Below are the code and all the weights of a small trained network. Each question names an input and a class and asks about switching units off, where a switched-off unit gives its printed mean instead of its output.

import numpy as np


def w(rows, s, z=0):
    codes = np.array(rows[::2]) - 128.0
    scale = np.full(codes.shape[1], s)
    scale[-1] = z or s
    return codes * scale


def f(y):
    return np.maximum(y, 0)


def log_softmax(a):
    a = a - a.max(-1, keepdims=True)
    return a - np.log(np.exp(a).sum(-1, keepdims=True))


def net(x, mask):
    res = np.array(x, float).reshape(1, 6) / 4 @ E
    y = f(res @ A[0][:, :-1].T + A[0][:, -1])
    res = res + np.where(mask, y, B[0][:, -1]) @ B[0][:, :-1]
    return log_softmax(res[-1] @ U[:, :-1].T + U[:, -1])


A, B = {}, {}
E = w([
[121,121,129,122,137,124,123],'x0',
[139,146,130,139,110,138,141],'x1',
[231,24,41,109,84,96,174],'x2',
[135,74,243,131,22,73,159],'x3',
[122,174,120,214,210,17,240],'x4',
[54,2,104,208,138,208,164],'x5',
],0.0066)
A[0] = w([
[199,191,130,80,136,102,106,131],'neuron 0',
[78,58,93,209,147,190,158,170],'neuron 1',
[178,170,120,33,121,83,113,73],'neuron 2',
[64,49,127,174,120,166,138,139],'neuron 3',
[133,116,216,134,83,100,137,172],'neuron 4',
[113,116,171,108,81,118,143,115],'neuron 5',
[218,88,63,117,82,143,144,121],'neuron 6',
[48,176,193,148,141,169,117,72],'neuron 7',
[61,179,165,134,163,160,109,161],'neuron 8',
[121,95,159,105,116,60,163,130],'neuron 9',
[90,174,104,160,148,75,213,31],'neuron 10',
[106,170,181,147,142,176,86,90],'neuron 11',
[124,104,117,31,43,235,2,35],'neuron 12',
[120,161,131,204,175,55,175,4],'neuron 13',
[182,176,162,111,120,102,127,87],'neuron 14',
[81,93,199,101,72,71,147,111],'neuron 15',
[126,139,94,169,137,82,192,12],'neuron 16',
[243,45,53,57,158,109,159,132],'neuron 17',
[177,91,74,147,84,106,161,120],'neuron 18',
[147,118,183,134,81,99,128,183],'neuron 19',
[104,162,37,108,175,159,80,241],'neuron 20',
[139,41,233,153,85,97,142,176],'neuron 21',
[94,144,166,118,151,134,106,63],'neuron 22',
],0.0078,0.0015)
B[0] = w([
[166,137,173,54,180,209,159,189],'neuron 0',
[153,120,167,66,124,203,212,212],'neuron 1',
[161,111,209,80,172,186,203,186],'neuron 2',
[204,145,192,41,156,167,191,195],'neuron 3',
[118,194,54,104,233,198,44,185],'neuron 4',
[102,159,70,175,138,191,45,161],'neuron 5',
[68,211,163,137,69,68,136,195],'neuron 6',
[63,141,155,98,85,27,143,200],'neuron 7',
[66,181,153,111,52,105,132,201],'neuron 8',
[131,148,92,141,134,103,94,169],'neuron 9',
[159,55,145,177,171,104,60,196],'neuron 10',
[84,175,158,171,39,100,127,181],'neuron 11',
[237,42,165,253,140,42,80,254],'neuron 12',
[180,74,185,211,150,82,65,204],'neuron 13',
[174,55,134,85,183,186,215,171],'neuron 14',
[142,142,21,137,179,192,89,183],'neuron 15',
[176,91,149,163,129,94,104,176],'neuron 16',
[48,233,132,94,38,28,126,218],'neuron 17',
[68,178,136,124,99,96,144,180],'neuron 18',
[79,154,74,152,149,179,115,174],'neuron 19',
[138,191,69,156,171,166,85,213],'neuron 20',
[123,164,69,115,165,160,127,201],'neuron 21',
[137,176,163,131,91,55,196,159],'neuron 22',
],0.0051,0.0086)
U = w([
[223,25,229,230,120,54,66,73],'0',
[19,181,194,80,12,41,160,93],'1',
[134,121,155,101,132,138,139,253],'2',
[185,90,252,4,170,214,241,71],'3',
[90,169,2,142,178,198,67,87],'4',
],0.0073,0.0059)

Each question gives the input, the list of numbers given to net, and the class t.
The units are the neurons (one row each of A and B). Each row of codes is followed by its name. A weight is (code - 128) times the scale printed after its matrix; where a second scale follows, it is the last column's (A, B and U).
mask holds one flag per neuron, in row order. A switched-off neuron (its flag False) gives its mean, the last column of its row in B, instead of its output. The means were averaged over made-up inputs and are rounded, as every weight is.
A unit's drop is (log p(t) with every unit on - log p(t) with that unit switched off) / (log p(t) with every unit on - log p(t) with every unit switched off).
The circuit of an input: a set's keep is (log p(t) with only the set's units on - log p(t) with every unit switched off) / (log p(t) with every unit on - log p(t) with every unit switched off). Starting from the 12 units with the biggest drops (on a tie, the unit counted first), units are removed one at a time, each time the one whose removal leaves the highest keep (on an exact tie, the one counted first), for as long as the keep stays at least 0.8.
circuit, biggest first: the units of the circuit, biggest drop first
unit that matters most: the unit with the biggest drop
top k neurons: the k neurons with the biggest drops, biggest first
drop when u is switched off: that unit's drop, to one decimal
input [-7,-3,8,5,2,0], class 1: unit that matters most	neuron 17
input [-4,-3,-2,5,-1,7], class 3: circuit, biggest first	[neuron 3; neuron 1]
input [5,0,4,5,4,-6], class 3: circuit, biggest first	[neuron 2; neuron 14]
input [3,-5,-1,5,-4,-7], class 3: top 3 neurons	[neuron 2; neuron 0; neuron 14]
input [1,-5,-4,7,-7,-3], class 0: top 2 neurons	[neuron 12; neuron 20]
input [7,-1,8,-7,-2,5], class 1: circuit, biggest first	[neuron 17; neuron 6]
input [3,4,-5,-2,5,-6], class 3: circuit, biggest first	[neuron 0; neuron 14]
input [0,-5,2,4,-5,6], class 3: top 2 neurons	[neuron 3; neuron 1]
input [0,2,-8,-8,-4,8], class 1: top 2 neurons	[neuron 7; neuron 8]
input [-1,1,-7,8,3,-4], class 4: top 2 neurons	[neuron 4; neuron 15]
input [-6,1,-6,0,4,8], class 3: top 3 neurons	[neuron 1; neuron 3; neuron 17]
input [-1,-3,-1,-6,6,-1], class 0: top 2 neurons	[neuron 13; neuron 10]
input [-4,6,0,7,-8,-7], class 0: top 3 neurons	[neuron 12; neuron 1; neuron 3]
input [0,2,2,-1,5,-2], class 0: circuit, biggest first	[neuron 13; neuron 10]
input [5,7,-3,-4,6,-8], class 3: top 2 neurons	[neuron 0; neuron 12]
input [-7,-7,2,7,-6,8], class 3: circuit, biggest first	[neuron 3]
input [8,4,-8,7,8,-3], class 0: top 3 neurons	[neuron 13; neuron 10; neuron 17]
input [0,-1,6,6,2,-7], class 3: top 2 neurons	[neuron 2; neuron 14]
input [0,6,-3,6,7,8], class 3: top 3 neurons	[neuron 1; neuron 3; neuron 12]
input [-2,-8,-6,7,8,-8], class 0: circuit, biggest first	[neuron 13]
input [5,1,-1,7,-3,-5], class 4: top 2 neurons	[neuron 4; neuron 15]
input [-1,2,-2,-1,-2,7], class 3: drop when neuron 3 is switched off	0.2
input [-4,-6,8,-5,-6,6], class 1: drop when neuron 6 is switched off	0.3
input [3,4,-5,2,8,-8], class 0: drop when neuron 13 is switched off	0.7
